Each row has a name. Each piece below is followed by the name of the row it came from, unless a question asks for something else. Each question is about the rows just above it.

Gepom: [ 35 -33 -47  28  10 -46   6  -1   6   3  15 -22   5  19  21 -29  19  60
 -12   6  25  21   6 -28 -22  10  -8 -25 -11 -61  28  14 -21  74  20  18
  28 -28 -39  10   8  -4  23  11  10 -13   6  10  27  30  -4   9 -45  14
  11  13  31 -19  51  -9]
Ribeb: [  4 -14  21   7  56  55 -29  15 -11   4  -8   1   4 -39  21 -20 -19 -37
  21  18   9  15 -12  38 -56  -5 -42  -9 -26  11  -8  22   3 -21 -53   8
   6  -3  54 -18 -15  38 -17  17 -25  22  49 -25  -8   7   9  28   3   0
  16 -40   8  46 -59  -7]
Simaf: [  3 -24   2   3  80  29 -24  31  10 -21 -29 -21  21 -45  39 -26 -40 -18
 -24  14  11  -2 -12   4 -12  28 -48 -14 -22 -32  -8   2  25  32  19  14
  32  14  17  15  16  30 -39  31 -23  39  30 -21  -4   5 -28  44 -25   8
  24 -40  14  25 -40 -20]
zuk: [ -7   8  -3   1 -48  13 -38  26 -28 -11  19  50  -1  10   5  39 -27  17
 -21  14 -13  -9  -6   4   9  60  24  28   7 -24  27  -7 -57  50  53 -33
   6  -8   4   2  50  -4  12  11 -22 -12  -9  50  17   0  -2 -23  -9 -47
 -14  10  16 -58  59 -61]
Biz: [-25  44  -2 -56 -16   0  10  -1   1  -1 -35  21 -36  16 -32  52 -22  12
 -21  -9 -24 -21 -12  19  35  -5  28  44  20  42  14  -8 -50   8  36 -39
 -27  24   4  -2  10 -30   7 -28 -48  -7   8  -3   1 -48  10 -38  26 -28
 -11  19 -13 -56  12 -25]
nura: [ 36 -40 -42  30  30 -40  -7 -19  19  19   6 -22  17  10  21 -35  39  49
   4   8  49  40  10 -23 -38 -15 -28 -34  -8 -45   7  14  12  61  -2  23
  14 -13 -31  23  14   3  17 -20   4  -3 -24  22  15  27  -1  13 -42  42
  12   7  44  12  28 -20]
asked: [  3 -24   2   3  80  29 -24  31  10 -21 -29 -21  21 -45  39 -26 -40 -18
 -24  14  11  -2 -12   4 -12  28 -48 -14 -22 -32  -8   2  25  32  19  14
  32  14  17  15  16  30 -39  31 -23  39  30 -21  -4   5 -28  44 -25   8
  24 -40  14  25 -40 -20]  Simaf
Give the next entry after [ -5 -42  -9 -26  11  -8  22   3].  [-21]
The next entry after [ 25  21   6 -28 -22]:  [10]
What is the next entry after [ -7   8  -3   1 -48  10 -38  26 -28 -11  19 -13]?  [-56]
Give the next entry after [ 10  16 -58].  [59]
[-25  44  -2 -56 -16   0  10  -1   1  -1 -35  21 -36  16 -32  52 -22  12
 -21  -9 -24 -21 -12  19  35  -5  28  44  20  42  14  -8 -50   8  36 -39
 -27  24   4  -2  10 -30   7 -28 -48  -7   8  -3   1 -48  10 -38  26 -28
 -11  19 -13 -56  12 -25] is in which row?  Biz

fabot: [ 33  86   1 -59   5 -55  39]
dolud: [-56 -29 -46  16 -30  16  15]
nedes: [ 28   8  51  16  61  12 -15]
Tode: [-25 -29  16 -46 -30  16  15]
zigis: [ 82  59 -30  16 -46 -28 -11]
bemaf: [-15   2 -34 -16 -42 -13  13]
Give the next entry after [-46  16 -30].  [16]
The next entry after [  1 -59   5 -55]:  [39]
The next entry after [86  1]:  [-59]
asked: [-15   2 -34 -16 -42 -13  13]  bemaf

rusag: [-65  22  26  -4 -29  27  42  68  56  56   3  36  24  26  50  11 -36  18
  42  -2   2 -65 -39  12 -50  22 -18  69  39  71 -44  -4   7]
Tuka: [-65  22  26  -4 -29  11  42  68  56  56   3  36  24  26  50  11 -36  18
  42  -2   2 -65 -39  12 -50  36 -18  69  39 -60 -44  -4   7]
kevel: [-65  22  26  -4 -29  11  -6  68  56  56   3  36  24  26  50  11 -36  18
  42  -2   2 -65 -39  12 -50  36 -18  69  39 -60 -44  -4   7]
kezo: [-65  22  26 -45 -29  11  42  68  56  56   3  36  24  26  50  11 -36  18
  42  -2   2 -65 -39  12 -50  36  50  69  50 -60 -44  -4  50]
The row with [-65  22  26  -4 -29  11  42  68  56  56   3  36  24  26  50  11 -36  18
  42  -2   2 -65 -39  12 -50  36 -18  69  39 -60 -44  -4   7] is  Tuka
[-65  22  26  -4 -29  27  42  68  56  56   3  36  24  26  50  11 -36  18
  42  -2   2 -65 -39  12 -50  22 -18  69  39  71 -44  -4   7] is in which row?  rusag
asked: [-65  22  26  -4 -29  11  -6  68  56  56   3  36  24  26  50  11 -36  18
  42  -2   2 -65 -39  12 -50  36 -18  69  39 -60 -44  -4   7]  kevel
Which row holds [-65  22  26 -45 -29  11  42  68  56  56   3  36  24  26  50  11 -36  18
  42  -2   2 -65 -39  12 -50  36  50  69  50 -60 -44  -4  50]?  kezo

Duru: [-20  -1  26   0  11  13  24   0  75 -38  -5 -15 -19]
mafu: [-43 -24   0   4  65  38  61  16   0  14 -14 -32   0]
Nafo: [62 16 64  9 64  0 11 20  0 19 64 14 62]
bok: [  0  -5  55   5 -14 -20   0  12   0  15   0  16  63]
Desa: [-2  1 64  9  0  0 11 20  0 19  0 14 62]
Give the next entry after [61 16].  [0]
The row with [-20  -1  26   0  11  13  24   0  75 -38  -5 -15 -19] is  Duru
Give the next entry after [-20   0].  [12]
Repeated in bok:  [0]

susu: [  6  32   3  32 -16 -11]
Doza: [  0 -13 -16  32 -50 -13]
Fena: [  6  32   3 -50 -16 -11]
Where do [  0 -13 -16  32 -50 -13] appear?  Doza
The value that Doza holds more than once:  [-13]
The next entry after [ 32   3 -50 -16]:  [-11]
The next entry after [  3  32 -16]:  [-11]
What is the next entry after [ 32 -16]?  [-11]
Which value appears more than once in susu?  [32]

dizep: [-63 -19  -4 -44   5]
sib: [ 69 -43   2  28  16]
tozul: [20 11 20  1 -6]
fabi: [ 4 12  1 13 -5]
taf: [ -5  13 -34  -5  -5]
nagol: [54 19 -8 31 10]
Miko: [-14  28   2 -43  15]
Tizol: [-14  -4  -2 -68 -11]
vav: [54 19 -8  4 33]
ginu: [-15  30 -15   1   4]
What is the next entry after [-43   2  28]?  [16]
Which value appears more than once in taf?  [-5]
Which value appears more than once in ginu?  [-15]
Where do [-15  30 -15   1   4] appear?  ginu
asked: [54 19 -8 31 10]  nagol

bozep: [ 32  84 -23 -94]
vivuk: [ 47 -14  47  71]
ropag: [ 47 -15  47  83]
Kigit: [-86 -33 -86  33]
Sot: [-73 -42 -73   3]
Dob: [84 29 84 84]
fameb: [-24 -55 -24  48]
Madi: [ 17  45  17 -74]
fozil: [ 47 -15  41  33]
What is the next entry after [45 17]?  [-74]
Repeated in Dob:  [84]
What is the next entry after [29 84]?  [84]
[ 47 -15  47  83] is in which row?  ropag
Where do [ 17  45  17 -74] appear?  Madi
The next entry after [32 84]:  [-23]

duvi: [ -4 -16   9  -8   3 -16  -3  10  -9 -16  32  23   1 -11 -23  14 -15  10
  -8 -27  -7   3 -13  -8 -17  18 -10 -11  -3 -21 -17 -17 -14 -13  -5  15
 -25  17 -19  16  12  18  17  18   3  -7 -35   0   3]
Sebor: [-35   8  -2  14  29  -4 -43   7   6 -14  40 -44 -20  -7  11  36  17   9
  44  -3 -11 -34  -1  39   6  23  15 -53  15  -1   2  10  42  -6 -35 -29
 -25 -21  13 -21   7 -20 -16  -2 -46   6  15   8   9]
vave: [-18  -4 -20 -12   6   0 -12  11 -30   0 -15 -11  -7  -3   5  26  16  -7
   8   1  -1   9  -1  -1  -5 -30   1  31 -12   1   5  13  -5  -5   0  13
   6  -4  13  19  -9   6  11   9 -30  -5   8  27  18]
Lud: [  4 -20 -23 -38 -16 -10  23  17 -50   3 -37  38   5  -4 -19  14  -2 -12
 -34 -13   4  45  -9 -42 -21 -51 -15  81 -31 -11  -6   1 -51 -11  28  50
  14  25  -1  54  -9  37  40  24   1 -12 -26  31  20]
selu: [-16  32  23   1 -11 -23   2 -15  10  -8 -27  -8   2  -4 -13   1  -9   4
  -8 -11  -4   1  -6  -2  -7  11  -4   2   2 -10  -8 -10  -6  -6  -1   5
 -11   9  -8   4   7   8   6   7   7   0 -17  -5  -3]
seloz: [-11  -7 -32 -28  -3  -1   5  15 -47   8 -41   3  -3  -1   4  26  17 -16
  -9   5   6  30  -1 -21  -8 -55  -6  70 -25   2   7  17 -25  -5  17  31
  20   3  15  38 -12  20  25  13 -25  -7   8  37  23]
sase: [-33   6  11  23  30  -7 -45   0  18 -18  59 -40 -19 -10   4  29   9  17
  44 -11 -13 -39  -4  43   5  40  12 -73  21  -5  -4   1  44  -4 -39 -33
 -36 -18   3 -24  13 -21 -20   0 -38   3   7  -5   3]
sif: [-11   0  30  22   2  -5  -4 -10  40  -8  47   4   4  -3 -10 -18 -20  17
   5 -12  -7 -24  -4  18   6  54   3 -67  22  -9 -14 -18  18   0 -16 -23
 -25   1 -19 -30  18 -11 -17  -5  24   5 -18 -32 -16]
The next entry after [-16  32  23   1 -11 -23  14 -15  10  -8 -27  -7]:  [3]
asked: [  4 -20 -23 -38 -16 -10  23  17 -50   3 -37  38   5  -4 -19  14  -2 -12
 -34 -13   4  45  -9 -42 -21 -51 -15  81 -31 -11  -6   1 -51 -11  28  50
  14  25  -1  54  -9  37  40  24   1 -12 -26  31  20]  Lud
What is the next entry after [-17 -17 -14 -13  -5  15 -25  17 -19]?  [16]
Which row holds [ -4 -16   9  -8   3 -16  -3  10  -9 -16  32  23   1 -11 -23  14 -15  10
  -8 -27  -7   3 -13  -8 -17  18 -10 -11  -3 -21 -17 -17 -14 -13  -5  15
 -25  17 -19  16  12  18  17  18   3  -7 -35   0   3]?  duvi
asked: [-11  -7 -32 -28  -3  -1   5  15 -47   8 -41   3  -3  -1   4  26  17 -16
  -9   5   6  30  -1 -21  -8 -55  -6  70 -25   2   7  17 -25  -5  17  31
  20   3  15  38 -12  20  25  13 -25  -7   8  37  23]  seloz
[-11   0  30  22   2  -5  -4 -10  40  -8  47   4   4  -3 -10 -18 -20  17
   5 -12  -7 -24  -4  18   6  54   3 -67  22  -9 -14 -18  18   0 -16 -23
 -25   1 -19 -30  18 -11 -17  -5  24   5 -18 -32 -16] is in which row?  sif

sak: [-59  17  -8   7]
pur: [-15 -32  83  62]
melo: [ 55 -60  -5 -31]
Vuvo: [-75  24 -21  -2]
Mus: [ -2 -14 -12 -30]
gulus: [ 88 -23  -6 -69]
senu: [56 24 45 11]
pigef: [ 24  44 -30  45]
miro: [ 67 -26   4 -44]
Dofen: [-14  12 -11  33]
ziret: [-22 -45  93  89]
Give the next entry after [24 45].  [11]
asked: [-75  24 -21  -2]  Vuvo
The next entry after [24 44]:  [-30]

soro: [ 17  14 -24 -56  32  73   5  21   4 -12 -25 -17  39 -49  48 -43  -4  -9
  34  -8 -25 -19  25   7 -44 -10  -7  23 -49   7   8  31 -27 -10  13 -10]
zosog: [-21 -20 -69  21 -15 -39  36  23   3  -4 -24 -21   3  20 -60 -36 -50  13
  21  15 -24  21  -5  24 -24 -12 -21  -5   8 -24 -37  -5  -8  -6 -35  48]
Sike: [  4  -2   5 -45  13  39 -23  32  32 -12 -30  34  12 -58  21 -34  -9  -2
  13  14 -30 -35 -15 -13 -43  21   8  -8 -20  26  16 -13 -15  -8  20 -33]
Bezin: [-19  11  72  10 -14  -6  16  15   1  50   6  -1  31   3  15  37   3 -22
  15  15   6  26 -11   9  12 -13  26  16  25 -24  -5 -28   2 -25  10   6]
The next entry after [-43  21   8  -8 -20]:  [26]
asked: [-19  11  72  10 -14  -6  16  15   1  50   6  -1  31   3  15  37   3 -22
  15  15   6  26 -11   9  12 -13  26  16  25 -24  -5 -28   2 -25  10   6]  Bezin
asked: [ 17  14 -24 -56  32  73   5  21   4 -12 -25 -17  39 -49  48 -43  -4  -9
  34  -8 -25 -19  25   7 -44 -10  -7  23 -49   7   8  31 -27 -10  13 -10]  soro

Fusag: [-38  24  18  35]
Misut: [25 10  8 -7]
pape: [-89  31  38  82]
zoror: [  2 -88 -75 -15]
Deko: [25 10  8 20]
Depi: [  2 -88 -75 -47]
fir: [-14  46  49  44]
asked: [25 10  8 20]  Deko
The row with [-14  46  49  44] is  fir

Rigeg: [14  8 11 -6]
Sili: [32  4 13 15]
gakol: [ 14   8  11 -40]
Somal: [  4  32 -55 -71]
ler: [ 14   8  11 -14]
zorep: [-72 -38  -6  21]
Fid: [  7   8 -12 -55]
Mori: [12 13  9  8]
Zuro: [ 4 13 14  6]
The row with [-72 -38  -6  21] is  zorep
Give the next entry after [32  4].  [13]
asked: [ 4 13 14  6]  Zuro
Give the next entry after [ 4 32].  [-55]

sugoz: [ -5  -5  -5 -19]
Guk: [-20 -51  44  74]
dimos: [ 79 -26  36 -75]
sasel: [-52  44  35  65]
The value that sugoz holds more than once:  [-5]
The next entry after [-51  44]:  [74]

Tuve: [  0 -13 -19  12  -7 -15  43  23   1   0  20  37   4  -1]
tifa: [  3 -52  -7  12 -15 -19 -15 -15 -14   9  39 -22  70   5]
pubup: [-14   9  42 -22  70   1   8 -52  -9   8 -60 -39 -65  -2]
pinal: [ 0 21 13 62  1  6  6 30 -5  6 28 18 57  0]
What is the next entry after [-19  12  -7 -15]?  [43]
What is the next entry after [-14   9  39 -22  70]?  [5]
Where do [  3 -52  -7  12 -15 -19 -15 -15 -14   9  39 -22  70   5] appear?  tifa
asked: [-14   9  42 -22  70   1   8 -52  -9   8 -60 -39 -65  -2]  pubup
The value that pubup holds more than once:  [8]
The row with [  0 -13 -19  12  -7 -15  43  23   1   0  20  37   4  -1] is  Tuve

